Below are the code and all the weights of a small trained network. Each question names an input and a target symbol and asks about switching units off, where a switched-off unit gives its printed mean instead of its output.

import numpy as np


def w(rows, s, z=0):
    codes = np.array(rows[::2]) - 128.0
    scale = np.full(codes.shape[1], s)
    scale[-1] = z or s
    return codes * scale


def softmax(a):
    e = np.exp(a - a.max(-1, keepdims=True))
    return e / e.sum(-1, keepdims=True)


def log_softmax(a):
    a = a - a.max(-1, keepdims=True)
    return a - np.log(np.exp(a).sum(-1, keepdims=True))


def net(x, mask):
    ids = ['αβγζηθλμξστφψω'.index(c) for c in x.split()]
    T = len(ids)
    res = E[ids] + P[:T]
    u = 0
    for l in range(2):
        r = res
        for j in range(3):
            rows = slice(4 * j, 4 * j + 4)
            q, k, v = (r @ M[l][rows].T for M in (Q, K, V))
            z = softmax(np.where(np.tri(T) > 0, q @ k.T / 4**0.5, -1e9)) @ v
            o = O[l][rows]
            res = res + np.where(mask[u + j], z, o[:, -1]) @ o[:, :-1]
        u += 3
    return log_softmax(res[-1] @ U[:, :-1].T + U[:, -1])


Q, K, V, O = {}, {}, {}, {}
E = w([
[107,169,62,113,52,131,145],'α',
[144,98,124,119,142,113,132],'β',
[52,138,92,103,141,153,160],'γ',
[158,129,194,128,75,171,77],'ζ',
[54,161,150,112,99,77,128],'η',
[92,197,176,85,136,73,188],'θ',
[123,72,134,95,112,252,165],'λ',
[157,129,137,162,185,130,143],'μ',
[186,103,162,133,122,173,194],'ξ',
[168,113,168,173,108,85,134],'σ',
[92,99,194,148,85,134,216],'τ',
[163,125,136,120,143,128,208],'φ',
[91,79,167,157,142,210,119],'ψ',
[67,55,178,108,32,137,138],'ω',
],0.019)
P = w([
[129,71,150,54,170,81,57],'0',
[111,152,180,84,118,157,183],'1',
[168,168,130,202,132,76,157],'2',
[225,219,179,32,117,114,149],'3',
[73,128,148,92,114,202,185],'4',
[119,146,139,212,101,85,148],'5',
[230,253,182,28,83,110,149],'6',
[73,114,151,112,96,234,183],'7',
[103,143,137,215,75,79,139],'8',
],0.012)
Q[0] = w([
[134,140,73,181,90,166,86],'L0H1',
[130,165,90,101,103,71,109],'L0H1',
[81,168,156,136,144,75,144],'L0H1',
[125,191,79,57,88,112,79],'L0H1',
[132,98,123,95,199,144,138],'L0H2',
[12,150,123,57,106,152,137],'L0H2',
[138,152,111,73,158,102,62],'L0H2',
[96,96,181,188,126,107,188],'L0H2',
[189,191,148,147,61,66,61],'L0H3',
[204,152,132,168,191,145,111],'L0H3',
[86,140,133,133,141,143,171],'L0H3',
[151,78,175,98,53,213,153],'L0H3',
],0.011)
K[0] = w([
[146,87,111,183,58,127,104],'L0H1',
[132,220,56,88,112,107,37],'L0H1',
[75,194,219,204,82,60,215],'L0H1',
[142,171,71,165,108,231,92],'L0H1',
[161,104,196,56,216,249,104],'L0H2',
[149,130,153,100,80,196,86],'L0H2',
[130,186,126,55,222,80,162],'L0H2',
[63,120,188,206,28,172,124],'L0H2',
[142,94,181,141,156,18,24],'L0H3',
[194,131,14,188,195,17,179],'L0H3',
[155,106,233,218,224,173,130],'L0H3',
[216,67,171,255,24,218,111],'L0H3',
],0.0063)
V[0] = w([
[154,39,94,147,150,160,137],'L0H1',
[143,43,216,101,122,71,142],'L0H1',
[90,216,106,172,155,118,158],'L0H1',
[162,147,127,134,72,178,163],'L0H1',
[133,147,208,86,128,64,139],'L0H2',
[181,70,140,129,124,138,151],'L0H2',
[188,123,147,122,41,149,1],'L0H2',
[144,214,138,144,209,154,122],'L0H2',
[142,6,232,166,146,158,125],'L0H3',
[159,114,130,143,115,100,71],'L0H3',
[146,89,95,179,172,121,79],'L0H3',
[115,170,202,128,184,64,116],'L0H3',
],0.0076)
O[0] = w([
[118,229,102,111,115,59,132,2],'L0H1',
[70,127,13,129,109,154,100,172],'L0H1',
[103,112,177,190,93,133,99,182],'L0H1',
[138,73,201,198,156,131,210,149],'L0H1',
[198,112,165,77,119,98,2,216],'L0H2',
[198,20,130,104,65,39,106,110],'L0H2',
[188,175,35,123,147,190,28,116],'L0H2',
[198,167,134,115,165,36,142,112],'L0H2',
[107,160,82,135,223,166,179,152],'L0H3',
[150,153,109,79,131,143,63,105],'L0H3',
[117,119,67,97,83,66,124,34],'L0H3',
[211,129,173,166,211,203,91,199],'L0H3',
],0.0071,0.0086)
Q[1] = w([
[110,85,192,123,111,91,194],'L1H1',
[71,121,92,166,172,184,129],'L1H1',
[94,124,164,172,65,126,65],'L1H1',
[158,147,162,2,88,151,149],'L1H1',
[125,192,129,105,157,137,201],'L1H2',
[112,127,119,95,117,160,130],'L1H2',
[112,150,205,101,90,94,163],'L1H2',
[57,122,136,174,163,119,99],'L1H2',
[128,180,112,175,131,67,87],'L1H3',
[149,149,149,52,186,122,148],'L1H3',
[144,228,123,90,100,113,78],'L1H3',
[79,171,134,160,162,82,117],'L1H3',
],0.0093)
K[1] = w([
[122,54,100,103,146,115,125],'L1H1',
[136,189,173,158,134,218,185],'L1H1',
[141,124,136,103,161,171,115],'L1H1',
[99,157,119,3,158,143,103],'L1H1',
[145,139,142,58,104,125,164],'L1H2',
[87,162,109,150,116,157,123],'L1H2',
[92,145,94,91,149,56,126],'L1H2',
[140,128,176,113,83,167,114],'L1H2',
[126,170,154,155,175,28,120],'L1H3',
[104,102,58,81,152,140,113],'L1H3',
[129,120,153,76,103,23,122],'L1H3',
[138,190,178,114,180,155,178],'L1H3',
],0.012)
V[1] = w([
[192,1,137,113,177,140,133],'L1H1',
[108,84,118,100,107,127,67],'L1H1',
[116,161,196,102,143,125,146],'L1H1',
[146,142,123,178,35,119,168],'L1H1',
[106,153,108,127,180,76,106],'L1H2',
[153,132,170,105,146,116,94],'L1H2',
[69,129,106,170,112,135,188],'L1H2',
[133,194,153,183,75,195,212],'L1H2',
[117,50,113,94,64,83,90],'L1H3',
[161,131,110,93,116,152,151],'L1H3',
[84,119,77,162,105,221,98],'L1H3',
[164,127,182,90,126,108,143],'L1H3',
],0.011)
O[1] = w([
[189,129,14,153,153,91,194,213],'L1H1',
[71,99,94,220,123,18,61,172],'L1H1',
[157,251,210,92,14,154,86,175],'L1H1',
[107,51,61,117,60,173,157,16],'L1H1',
[62,245,93,178,79,186,170,106],'L1H2',
[187,126,88,18,79,105,117,213],'L1H2',
[184,127,173,97,124,89,218,12],'L1H2',
[141,163,170,83,185,89,1,57],'L1H2',
[81,36,197,65,49,211,95,115],'L1H3',
[204,143,88,65,17,40,121,141],'L1H3',
[67,148,11,65,102,27,82,199],'L1H3',
[229,155,174,96,93,28,130,146],'L1H3',
],0.0055,0.011)
U = w([
[138,133,136,183,2,90,149,4],'α',
[202,92,145,120,159,137,127,147],'β',
[111,117,151,122,109,78,125,65],'γ',
[204,200,154,37,97,164,50,158],'ζ',
[88,165,195,246,118,124,55,151],'η',
[78,154,238,185,144,197,105,71],'θ',
[185,97,156,48,103,87,181,98],'λ',
[148,115,141,151,158,161,115,183],'μ',
[187,93,155,62,118,103,165,180],'ξ',
[182,122,126,116,123,57,80,37],'σ',
[143,171,138,155,117,231,150,254],'τ',
[194,69,152,137,106,105,123,128],'φ',
[95,182,157,101,202,157,134,137],'ψ',
[139,65,198,56,70,121,95,135],'ω',
],0.0063,0.0026)

Each question gives the input, a string of symbols that net reads in full, and the target symbol t.
The units are the heads (4 rows each of Q, K, V and O). Each row of codes is followed by its name. A weight is (code - 128) times the scale printed after its matrix; where a second scale follows, it is the last column's (O and U).
mask holds one flag per head, layer by layer. A switched-off head (its flag False) gives its mean, the last column of its rows in O, instead of its output. The means were averaged over made-up inputs and are rounded, as every weight is.
A unit's drop is (log p(t) with every unit on - log p(t) with that unit switched off) / (log p(t) with every unit on - log p(t) with every unit switched off).
The circuit of an input: a set's keep is (log p(t) with only the set's units on - log p(t) with every unit switched off) / (log p(t) with every unit on - log p(t) with every unit switched off). Starting from all 6 units, units are removed one at a time, each time the one whose removal leaves the highest keep (on an exact tie, the one counted first), for as long as the keep stays at least 0.8.
units of the circuit, in order: the units of the circuit, biggest drop first
unit that matters most: the unit with the biggest drop
heads that matter: for each layer, one digit per head in row order, 1 if its drop is at least 0.15 and else 0, layers parted by /
input α ζ θ β, target ω: heads that matter : 001 / 101
input γ μ θ γ θ ξ β ω α, target τ: units of the circuit, in order : [L1H1; L0H2]
input ζ β θ θ λ α θ ψ, target ψ: heads that matter : 101 / 011
input μ τ μ τ, target τ: units of the circuit, in order : [L1H2; L0H1]
input ω θ α θ ψ, target ψ: heads that matter : 001 / 011
input ζ θ α θ, target σ: unit that matters most : L1H1
input μ θ α ω γ, target ω: units of the circuit, in order : [L0H3; L0H2; L1H2; L1H3]
input θ θ ζ, target ζ: heads that matter : 001 / 110
input θ θ ζ β ψ θ θ θ, target ψ: heads that matter : 001 / 001
input α ζ φ θ, target ω: units of the circuit, in order : [L0H3; L1H3]
input ζ η β θ τ η ω, target σ: heads that matter : 010 / 101
input α θ θ α θ ω θ σ, target ω: heads that matter : 010 / 111
input η ψ ξ θ τ λ η, target η: heads that matter : 100 / 100
input θ η μ ψ, target ζ: unit that matters most : L1H1
input θ η θ μ, target ζ: heads that matter : 001 / 110
input ζ α μ η θ τ, target α: heads that matter : 110 / 101
input ζ θ α θ α η α, target σ: units of the circuit, in order : [L0H1; L1H1; L0H2; L1H2]
input η θ θ γ, target η: units of the circuit, in order : [L1H1; L0H1; L0H3]
input ω β γ α α, target ω: units of the circuit, in order : [L0H2; L1H3]
input γ α η θ θ, target θ: units of the circuit, in order : [L0H1; L0H3; L1H1; L0H2]
input ζ ζ α θ ζ θ η, target σ: heads that matter : 110 / 101
input θ ω θ θ θ α θ μ, target ω: heads that matter : 110 / 111
input μ θ α ζ μ μ ζ, target τ: units of the circuit, in order : [L1H2; L0H1; L0H3]
input θ θ τ ζ θ η ζ θ, target ζ: heads that matter : 010 / 000
input μ η ω θ, target τ: units of the circuit, in order : [L0H1; L1H2; L0H3]
input ζ ψ σ η, target σ: units of the circuit, in order : [L1H1; L0H1; L0H2]
input ζ θ θ ω, target σ: units of the circuit, in order : [L1H1; L0H2; L0H1]
input θ η θ ζ α, target ζ: heads that matter : 010 / 110
input μ γ η, target θ: heads that matter : 110 / 101
input α ζ θ θ α, target ζ: unit that matters most : L1H2
